Below are the code and all the weights of a small trained network. Each question names an input and a target symbol and asks about switching units off, where a switched-off unit gives its printed mean instead of its output.

import numpy as np


def w(rows, s, z=0):
    codes = np.array(rows[::2]) - 128.0
    scale = np.full(codes.shape[1], s)
    scale[-1] = z or s
    return codes * scale


def norm(h):
    return h / np.sqrt((h * h).mean(-1, keepdims=True) + 1e-5)


def f(y):
    return y / 2 * (1 + np.tanh(0.7978845608 * (y + 0.044715 * y**3)))


def softmax(a):
    e = np.exp(a - a.max(-1, keepdims=True))
    return e / e.sum(-1, keepdims=True)


def log_softmax(a):
    a = a - a.max(-1, keepdims=True)
    return a - np.log(np.exp(a).sum(-1, keepdims=True))


def net(x, mask):
    ids = ['αβγδεζηπτφψω'.index(c) for c in x.split()]
    T = len(ids)
    res = E[ids] + P[:T]
    u = 0
    for l in range(3):
        q, k, v = (norm(res) @ M[l].T for M in (Q, K, V))
        z = softmax(np.where(np.tri(T) > 0, q @ k.T / 2**0.5, -1e9)) @ v
        res = res + np.where(mask[u], z, O[l][:, -1]) @ O[l][:, :-1]
        u += 1
        y = f(norm(res) @ A[l][:, :-1].T + A[l][:, -1])
        res = res + np.where(mask[u : u + 4], y, B[l][:, -1]) @ B[l][:, :-1]
        u += 4
    return log_softmax(norm(res)[-1] @ U[:, :-1].T + U[:, -1])


Q, K, V, O, A, B = {}, {}, {}, {}, {}, {}
E = w([
[144,178,154,152,160,196,44,85,248],'α',
[129,69,104,151,30,69,27,221,23],'β',
[176,47,176,128,231,95,100,235,33],'γ',
[96,53,46,55,242,205,122,223,109],'δ',
[166,97,173,145,119,141,134,136,53],'ε',
[168,82,86,143,232,168,43,30,96],'ζ',
[164,171,138,51,198,66,85,72,85],'η',
[132,118,31,215,116,3,194,77,152],'π',
[91,91,56,12,37,41,158,123,238],'τ',
[99,159,182,117,144,5,72,93,143],'φ',
[109,44,164,200,106,25,16,32,151],'ψ',
[91,101,106,162,95,202,70,76,168],'ω',
],0.016)
P = w([
[235,92,2,47,16,119,156,249,84],'0',
[112,152,164,222,117,170,51,64,165],'1',
[75,140,194,185,124,155,97,32,151],'2',
[87,131,169,188,79,144,74,44,155],'3',
[107,121,144,212,140,164,60,82,133],'4',
[140,121,126,230,138,142,50,72,120],'5',
[95,103,150,196,113,161,52,81,91],'6',
[14,74,174,118,161,133,150,35,81],'7',
[104,108,135,208,143,164,47,114,82],'8',
[127,93,100,222,112,124,48,74,158],'9',
],0.0066)
Q[0] = w([
[121,93,5,128,154,32,87,56,57],'0.h0',
[100,190,194,147,123,254,246,113,176],'0.h0',
],0.0054)
K[0] = w([
[255,78,50,71,76,85,96,150,115],'0.h0',
[51,130,200,148,129,152,145,82,196],'0.h0',
],0.0091)
V[0] = w([
[12,98,253,119,168,76,165,211,247],'0.h0',
[152,68,197,135,86,107,88,2,142],'0.h0',
],0.0054)
O[0] = w([
[148,109,117,200,219,89,147,244,149,1],'0.h0',
[169,115,102,255,51,102,184,91,147,139],'0.h0',
],0.0076,0.0059)
A[0] = w([
[141,249,149,125,112,231,162,177,151,30],'0.n0',
[46,115,86,34,119,141,195,115,163,165],'0.n1',
[110,165,169,182,94,2,74,95,168,253],'0.n2',
[114,80,195,162,179,159,154,86,47,206],'0.n3',
],0.0066,0.0034)
B[0] = w([
[131,142,154,117,255,114,137,160,209,120],'0.n0',
[124,159,112,178,152,140,59,215,128,153],'0.n1',
[60,134,158,171,162,135,111,189,79,255],'0.n2',
[159,112,143,202,97,136,103,107,154,173],'0.n3',
],0.013,0.01)
Q[1] = w([
[33,103,138,255,124,86,44,149,34],'1.h0',
[113,136,158,82,97,105,177,135,95],'1.h0',
],0.0084)
K[1] = w([
[171,107,39,21,75,84,183,118,3],'1.h0',
[89,209,207,123,221,139,121,33,139],'1.h0',
],0.0076)
V[1] = w([
[207,100,255,8,135,159,218,173,198],'1.h0',
[145,187,42,96,120,33,117,196,160],'1.h0',
],0.0051)
O[1] = w([
[147,8,40,126,62,44,57,119,90,10],'1.h0',
[124,195,90,113,200,100,212,90,76,203],'1.h0',
],0.011)
A[1] = w([
[235,137,104,173,222,33,180,132,154,159],'1.n0',
[133,167,40,199,253,160,118,152,158,122],'1.n1',
[233,121,140,160,150,205,161,21,171,1],'1.n2',
[194,128,123,125,30,163,248,150,122,78],'1.n3',
],0.0061,0.0039)
B[1] = w([
[92,32,70,242,168,140,212,111,106,172],'1.n0',
[62,121,225,173,94,185,120,144,114,254],'1.n1',
[44,91,46,70,96,70,1,177,176,142],'1.n2',
[96,60,202,75,145,44,181,226,182,111],'1.n3',
],0.0083,0.0055)
Q[2] = w([
[160,89,159,105,100,147,175,212,184],'2.h0',
[224,153,55,3,126,101,202,103,169],'2.h0',
],0.0071)
K[2] = w([
[148,194,157,198,154,76,82,98,185],'2.h0',
[2,136,176,210,237,156,110,90,120],'2.h0',
],0.0069)
V[2] = w([
[114,253,203,148,177,198,180,104,129],'2.h0',
[139,105,133,99,57,217,151,208,204],'2.h0',
],0.006)
O[2] = w([
[28,39,143,34,99,92,122,103,200,254],'2.h0',
[56,255,196,74,48,48,159,254,148,111],'2.h0',
],0.0097,0.0076)
A[2] = w([
[101,182,99,126,102,30,185,83,97,252],'2.n0',
[108,138,254,96,112,122,190,145,204,172],'2.n1',
[64,82,193,54,179,146,187,109,188,92],'2.n2',
[141,73,132,89,188,126,180,77,161,61],'2.n3',
],0.0079,0.0021)
B[2] = w([
[100,88,29,81,130,226,146,112,82,186],'2.n0',
[254,69,55,112,144,58,162,142,202,245],'2.n1',
[219,163,187,100,42,71,136,118,25,255],'2.n2',
[173,147,112,141,247,159,127,74,89,150],'2.n3',
],0.0097,0.0083)
U = w([
[144,211,149,177,189,177,145,130,203,69],'α',
[99,133,175,108,33,141,114,142,21,59],'β',
[198,93,123,175,186,91,116,154,95,199],'γ',
[101,146,184,98,137,254,136,180,78,72],'δ',
[143,91,163,161,26,108,161,103,135,151],'ε',
[71,69,95,102,146,182,69,50,145,189],'ζ',
[138,211,150,64,176,105,153,57,96,197],'η',
[55,169,72,176,134,137,223,110,72,120],'π',
[73,166,94,92,112,76,109,161,170,247],'τ',
[32,133,192,96,169,87,72,164,64,2],'φ',
[33,63,213,156,132,43,85,109,109,21],'ψ',
[98,155,162,143,12,227,133,74,146,95],'ω',
],0.0078,0.0042)

Each question gives the input, a string of symbols that net reads in full, and the target symbol t.
The units are the heads (2 rows each of Q, K, V and O) and the neurons (one row each of A and B). Each row of codes is followed by its name. A weight is (code - 128) times the scale printed after its matrix; where a second scale follows, it is the last column's (O, A, B and U).
mask holds one flag per unit, layer by layer, with each layer's heads first. A switched-off unit (its flag False) gives its mean, the last column of its rows in O or B, instead of its output. The means were averaged over made-up inputs and are rounded, as every weight is.
A unit's drop is (log p(t) with every unit on - log p(t) with that unit switched off) / (log p(t) with every unit on - log p(t) with every unit switched off).
The circuit of an input: a set's keep is (log p(t) with only the set's units on - log p(t) with every unit switched off) / (log p(t) with every unit on - log p(t) with every unit switched off). Starting from the 12 units with the biggest drops (on a tie, the unit counted first), units are removed one at a time, each time the one whose removal leaves the highest keep (on an exact tie, the one counted first), for as long as the keep stays at least 0.8.
circuit, biggest first: the units of the circuit, biggest drop first
top k neurons: the k neurons with the biggest drops, biggest first
k most important neurons of layer l: the k neurons of layer l with the biggest drops, biggest first
input π π η η τ τ η ψ, target η: circuit, biggest first -> 1.h0, 2.n1
input π π π δ π φ π η ε, target η: circuit, biggest first -> 0.n2, 1.n1
input ω ψ α β π π π τ, target τ: 2 most important neurons of layer 0 -> 0.n1, 0.n2
input η π ω, target ζ: circuit, biggest first -> 2.h0
input ψ π ψ ω ψ δ γ π ω, target ε: 3 most important neurons of layer 0 -> 0.n3, 0.n2, 0.n1
input τ β π ω τ ψ η, target π: 2 most important neurons of layer 0 -> 0.n2, 0.n3
input η γ α π π φ ζ, target ζ: circuit, biggest first -> 1.n2, 0.n2
input η π φ η τ η ψ π ω, target ζ: circuit, biggest first -> 1.h0, 0.n2
input η τ φ γ π η, target ζ: circuit, biggest first -> 1.h0, 2.h0
input α φ η η, target α: top 3 neurons -> 0.n2, 2.n2, 0.n1
input ω π ψ ζ η τ ε η η, target τ: circuit, biggest first -> 2.h0, 1.h0, 2.n1
input π π δ ψ α β γ ω, target η: circuit, biggest first -> 1.h0, 2.n2, 0.n2, 2.n1
input γ η ω η α η ε ζ π, target γ: circuit, biggest first -> 1.h0, 2.h0
input γ π η π π ψ, target γ: top 2 neurons -> 0.n2, 1.n1
input γ φ η δ, target γ: top 2 neurons -> 0.n2, 0.n1
input τ π φ τ γ τ, target π: circuit, biggest first -> 1.h0, 2.h0, 0.h0
input η ω π η η, target ζ: circuit, biggest first -> 2.h0
input α α τ π η, target α: top 2 neurons -> 0.n2, 0.n1
input η π α ψ φ γ π δ, target ζ: top 3 neurons -> 0.n2, 2.n2, 0.n3
input ψ ω η η η γ, target ε: 2 most important neurons of layer 0 -> 0.n2, 0.n3
input π ω π ω, target η: 3 most important neurons of layer 0 -> 0.n1, 0.n3, 0.n2
input π γ τ δ π γ π τ η δ, target η: top neuron -> 0.n2
input γ η π η, target γ: circuit, biggest first -> 2.h0, 1.h0, 0.n2
input π π π γ, target η: 2 most important neurons of layer 0 -> 0.n1, 0.n2
input ω τ π ε, target ε: 2 most important neurons of layer 0 -> 0.n1, 0.n3
input ζ ψ ψ ε ε π ζ τ, target τ: top 2 neurons -> 0.n1, 2.n2
input γ γ π π δ γ π, target γ: 2 most important neurons of layer 0 -> 0.n2, 0.n1
input τ γ π η τ, target π: top 3 neurons -> 0.n2, 0.n1, 0.n3
input π τ π η π ψ γ ω γ δ, target η: 2 most important neurons of layer 0 -> 0.n2, 0.n3
input ψ η π π, target ε: 2 most important neurons of layer 2 -> 2.n1, 2.n2
